Here is a tiny trained network, its code and every weight. The questions are about switching its units off for an input and a class, where a switched-off unit gives its printed mean instead of its output.

import numpy as np


def w(rows, s, z=0):
    codes = np.array(rows[::2]) - 128.0
    scale = np.full(codes.shape[1], s)
    scale[-1] = z or s
    return codes * scale


def norm(h):
    return h / np.sqrt((h * h).mean(-1, keepdims=True) + 1e-5)


def f(y):
    return y / 2 * (1 + np.tanh(0.7978845608 * (y + 0.044715 * y**3)))


def log_softmax(a):
    a = a - a.max(-1, keepdims=True)
    return a - np.log(np.exp(a).sum(-1, keepdims=True))


def net(x, mask):
    res = np.array(x, float).reshape(1, 2) / 4 @ E
    u = 0
    for l in range(2):
        y = f(norm(res) @ A[l][:, :-1].T + A[l][:, -1])
        res = res + np.where(mask[u : u + 4], y, B[l][:, -1]) @ B[l][:, :-1]
        u += 4
    return log_softmax(norm(res)[-1] @ U[:, :-1].T + U[:, -1])


A, B = {}, {}
E = w([
[126,71,94,142,139,5,111],'x0',
[136,84,95,63,168,115,40],'x1',
],0.0018)
A[0] = w([
[116,188,173,219,63,135,225,2],'0.n0',
[112,133,131,219,93,113,255,200],'0.n1',
[138,86,89,101,167,89,101,3],'0.n2',
[118,191,180,156,98,180,209,56],'0.n3',
],0.0042,0.00094)
B[0] = w([
[190,151,28,57,73,38,254,252],'0.n0',
[170,229,168,104,52,135,198,249],'0.n1',
[87,127,95,160,79,85,158,168],'0.n2',
[110,160,108,147,57,13,133,235],'0.n3',
],0.0043,0.0035)
A[1] = w([
[72,160,81,191,88,111,162,45],'1.n0',
[139,255,187,227,74,237,212,58],'1.n1',
[205,242,131,161,9,13,255,250],'1.n2',
[109,67,134,168,182,104,88,79],'1.n3',
],0.0025,0.0015)
B[1] = w([
[139,80,131,85,146,104,2,132],'1.n0',
[127,100,127,144,92,26,103,141],'1.n1',
[114,48,176,171,207,187,81,255],'1.n2',
[167,135,82,85,111,98,158,130],'1.n3',
],0.0047,0.0064)
U = w([
[178,162,158,146,79,78,245,188],'0',
[97,89,29,109,134,55,87,189],'1',
[123,146,107,91,191,249,101,159],'2',
[106,192,157,137,72,141,70,89],'3',
[137,157,120,133,155,133,139,2],'4',
[136,157,123,128,147,133,135,26],'5',
[130,56,194,206,178,141,98,168],'6',
],0.012,0.0056)

Each question gives the input, the list of numbers given to net, and the class t.
The units are the neurons (one row each of A and B). Each row of codes is followed by its name. A weight is (code - 128) times the scale printed after its matrix; where a second scale follows, it is the last column's (A, B and U).
mask holds one flag per neuron, layer by layer. A switched-off neuron (its flag False) gives its mean, the last column of its row in B, instead of its output. The means were averaged over made-up inputs and are rounded, as every weight is.
A unit's drop is (log p(t) with every unit on - log p(t) with that unit switched off) / (log p(t) with every unit on - log p(t) with every unit switched off).
The circuit of an input: a set's keep is (log p(t) with only the set's units on - log p(t) with every unit switched off) / (log p(t) with every unit on - log p(t) with every unit switched off). Starting from all 8 units, units are removed one at a time, each time the one whose removal leaves the highest keep (on an exact tie, the one counted first), for as long as the keep stays at least 0.8.
circuit, biggest first: the units of the circuit, biggest drop first
k most important neurons: the k neurons with the biggest drops, biggest first
drop of u: that unit's drop, to one decimal
input [7,-5], class 6: circuit, biggest first -> [1.n2]
input [3,0], class 1: 2 most important neurons -> [0.n1; 1.n2]
input [-5,3], class 2: 2 most important neurons -> [0.n1; 1.n2]
input [-7,2], class 3: circuit, biggest first -> [0.n0; 1.n2; 0.n1]
input [-4,3], class 2: 3 most important neurons -> [0.n1; 1.n2; 0.n3]
input [-4,2], class 2: circuit, biggest first -> [0.n1; 1.n1]
input [-8,3], class 3: circuit, biggest first -> [0.n0; 1.n2; 1.n1]
input [-4,4], class 2: 3 most important neurons -> [0.n1; 1.n2; 0.n3]
input [-3,8], class 2: 2 most important neurons -> [0.n3; 0.n0]
input [-1,2], class 2: 2 most important neurons -> [0.n1; 0.n3]
input [-2,1], class 2: 2 most important neurons -> [0.n1; 1.n1]
input [-1,1], class 2: 2 most important neurons -> [0.n1; 0.n3]
input [-3,7], class 2: 3 most important neurons -> [0.n3; 0.n0; 1.n2]
input [-3,-1], class 6: drop of 1.n0 -> 0.0
input [8,-4], class 6: drop of 1.n2 -> 0.1
input [-6,-2], class 6: drop of 0.n1 -> 0.1
